Questions about the matrix below.
1) The entry just right of -211?
2) The second entry on the main diagonal?
3) The entry directly above the smallest entry?
4) The third largest entry?
5) The last entry, reading row by row?
6) The fourth entry from the end, reading row by row?
7) The largest entry in the last row?
8) The first entry in the row that holds the largest entry?
317	862	-201	90	723	-337	-246	267	175	857	-10	906	295	-604	214
88	-506	59	542	-416	276	-3	187	-256	-521	-321	337	213	-800	367
501	467	246	-573	-7	366	-276	-301	-52	284	98	261	29	528	251
136	33	-219	-202	-188	500	-243	-509	-99	-353	-503	108	-188	-186	645
401	-550	627	552	-132	219	482	273	7	-186	563	-20	631	-358	143
393	-194	108	-201	-84	411	361	275	459	168	481	-211	97	493	13
1) 97
2) -506
3) -604
4) 857
5) 13
6) -211
7) 493
8) 317

M = [-9.8, 42.8, 23.5, -7.5, 33.1, -26.8, -59.2, 27.9, 25.9, -28.9, -8.7, 27.7]
Report the minimum.
Answer: -59.2
The entry just right of -9.8 -> 42.8

W = [[116, 176, 212, 72, 98], [72, 200, 84, 160, 126], [89, 78, 63, 97, 190], [134, 73, 129, 211, 192], [147, 112, 115, 92, 153], [127, 218, 196, 100, 116], [66, 137, 214, 182, 91], [176, 111, 156, 205, 189], [64, 90, 77, 89, 106], [164, 75, 127, 173, 122], [128, 186, 185, 116, 138], [150, 174, 148, 171, 201], [200, 151, 130, 65, 207], [140, 70, 184, 175, 122], [168, 170, 113, 123, 82], [113, 173, 140, 126, 79]]
The entry just right of the largest entry -> 196
The entry just left of 77 is 90
The entry just left of the largest entry is 127
The entry just right of 150 is 174
The entry just right of 151 -> 130
The entry just left of the smallest entry -> 78

Read these off the grid that follows.
1) Find the second entry in reading order.
2) Find the entry just left of -9.4.
3) Find the 4th entry in reading order.
[[-11.1 -16.4   6.0  -9.0 -17.7 -10.9 -10.0  -2.7 -57.5  15.3   7.4 -38.8]
 [ 18.1 -33.1 -26.8  19.9 -19.1  13.7  10.5   0.7 -14.1   7.9   8.7  -4.2]
 [  9.4   5.4  -2.1  -4.0  -9.4  -3.4   7.9 -12.1  -9.6   9.1  -2.7  12.7]
 [  6.4   4.2  12.7 -17.7  -0.6  -1.5  10.7  47.1 -12.8  19.7   1.7   6.9]
 [-22.8   5.6 -11.5  -9.8   1.7 -25.6  -0.3  31.4  -9.2  21.5 -44.6 -38.6]
 [ -2.1   0.2   1.8  12.4   0.0  15.1   1.9 -16.4   4.7 -11.3 -14.9  25.5]
 [ 16.5 -47.1  14.2 -15.4  -0.2  22.8  -0.3 -17.9   5.7  23.4   2.1   0.8]
 [-11.0 -11.0   2.4   4.1  -8.5 -18.5  28.7  10.1 -21.5  16.3  -1.1 -33.4]
 [ -7.5   1.0  30.3 -14.1 -11.0  -1.6  10.6   6.5  -7.5   7.8 -24.5   7.5]
 [-19.7  48.7  -1.3  18.7  -5.4 -23.1   4.9   1.5  -5.2  -6.3   0.0  15.3]
 [ -0.8 -18.6  21.9 -16.9 -16.2  25.2 -37.0  -3.1  -0.3   6.9  17.6  -0.3]
 [-24.3   0.1  12.9  21.8 -11.8  -8.6  -6.0 -47.8 -20.1  11.1   6.2
   -2.5]]
1) -16.4
2) -4.0
3) -9.0

Read these off the grid that follows.
1) Read off the largest entry in the first column.
2) Read off the last entry, reading row by row.
3) Read off the first entry in reading order.
4) Read off the smallest entry in the first row.
5) Read off the 5th entry, reading row by row.
6) Read off the entry just left of the largest entry.
7) Read off the 3rd entry from the end, reading row by row.
8) Read off the bottom-left entry.
[[-1.8 -0.6 -0.7 -1.7  0.1 -2.1]
 [-1.5 -1.1 -2.0 -0.2 -2.6 -0.2]
 [-1.9 -2.1 -0.4 -1.7  0.4 -2.4]
 [ 0.6 -1.2 -1.2 -0.2 -1.9 -0.4]
 [-0.5 -1.8 -0.4 -1.9 -1.2 -1.1]
 [-0.3 -1.2  0.0 -2.1 -0.7 -1.4]
 [-0.4 -1.0 -1.8  0.4 -1.5 -1.4]
 [-0.6 -0.3 -0.4  0.6 -1.0 -1.0]
 [-0.3 -0.9 -1.7 -1.7 -2.3 -0.3]
 [-1.0  0.0 -0.1 -0.5 -0.6 -0.3]
 [-2.1 -0.2 -1.7 -0.8  0.6 -1.0]
 [ 0.1 -0.6  0.5 -1.3 -1.7 -1.8]
 [-0.9 -0.9 -2.2  1.4 -1.5 -1.2]
 [-1.3 -2.6 -0.9  2.0 -1.1 -1.7]]
1) 0.6
2) -1.7
3) -1.8
4) -2.1
5) 0.1
6) -0.9
7) 2.0
8) -1.3

Read these off the grid that follows. Indices start at 0.
1) Read off the entry just right of -17.5.
2) Read off the entry just right of -0.7.
3) Read off the centre entry.
4) Read off the entry in the top-left corner.
5) Read off the entry at row 0, column 1.
6) Read off the entry just right of the largest entry.
7) Read off the entry in row 0 and column 2.
8) Read off the entry directly below -1.4.
  3.1   13.0   -1.4    2.8   45.9    3.2  -17.5   10.2    2.8
  0.4    3.7    3.6   -3.9  -53.6   -0.8  -19.0   12.6   -4.3
 -0.7    9.6    1.7   -2.3    5.8  -23.6   29.9  -20.0   -1.0
1) 10.2
2) 9.6
3) -53.6
4) 3.1
5) 13.0
6) 3.2
7) -1.4
8) 3.6

X = [[23.33, 131.30, 1.82, 80.46, 173.79, -170.01, 53.06], [50.89, 148.90, 66.46, -59.04, 25.34, 159.01, 63.28], [117.22, 73.03, 11.03, 22.16, 62.30, -35.38, 29.31], [36.58, -58.12, 34.61, 156.09, 144.56, -22.62, 34.87], [122.19, -131.13, 40.34, 85.00, -58.37, 70.18, 162.62], [39.48, 72.07, -49.30, 73.49, 0.50, 49.80, 62.10], [-5.31, 124.25, -14.33, -28.86, 27.11, 186.63, 6.28], [-31.16, 122.33, -29.96, 101.96, -12.42, -78.59, -44.75], [98.07, 146.62, -58.09, -11.36, -24.48, 11.52, 154.86], [-15.55, 211.41, 67.35, 18.97, -28.32, 87.33, 30.01], [46.80, 49.36, -4.35, -12.06, 54.88, 21.53, -8.82]]
The second smallest entry is -131.13
What is the minimum? -170.01
What is the entry just left of 11.03? 73.03
What is the entry just left of 18.97? 67.35
What is the entry just right of the smallest entry? 53.06
What is the median entry? 34.87
The entry just left of 54.88 is -12.06
What is the entry just left of 122.33? -31.16
What is the third entry in reading order? 1.82
What is the entry just right of -15.55? 211.41
What is the entry just right of 21.53? -8.82
The entry just left of the smallest entry is 173.79
What is the entry at the centre? 73.49
What is the entry just left of 124.25? -5.31
The entry just left of the centre entry: -49.30
What is the entry just right of the centre entry? 0.50
What is the 2nd entry in reading order? 131.30
The third smallest entry is -78.59

grid =
[[ 17.9 -18.7  -1.1   6.5  29.6  22.9   3.8  -3.5  24.1  23.6 -15.9  23.3
   14.6]
 [ 12.6 -14.5   2.3   0.2  27.8  11.5  -0.4  -3.7  14.3  18.0  -7.1  15.8
   18.2]
 [  4.5 -16.8   3.0  23.7   4.6  21.2  -5.9  10.4  18.9  30.5   6.2  12.4
   13.8]
 [ 26.0 -16.6  -1.6 -15.4  53.2  14.0   9.5 -17.6  19.6  11.5 -30.0  27.3
   18.2]]
The entry just left of -3.7: -0.4
The 3rd largest entry -> 29.6
The third smallest entry -> -17.6
What is the third entry in reading order?
Answer: -1.1
What is the entry just left of the largest entry?
Answer: -15.4
The entry just left of 18.0 is 14.3
The entry just right of 26.0: -16.6
What is the entry just left of 3.8?
Answer: 22.9
What is the entry just right of 19.6?
Answer: 11.5
The 1st entry in reading order is 17.9
What is the entry just right of 10.4?
Answer: 18.9
The entry just right of the smallest entry: 27.3
What is the second smallest entry?
Answer: -18.7
What is the 4th entry in reading order?
Answer: 6.5
The entry just right of the largest entry: 14.0
The entry just right of -15.4 is 53.2
What is the entry just right of 15.8?
Answer: 18.2
The entry just left of -7.1 -> 18.0
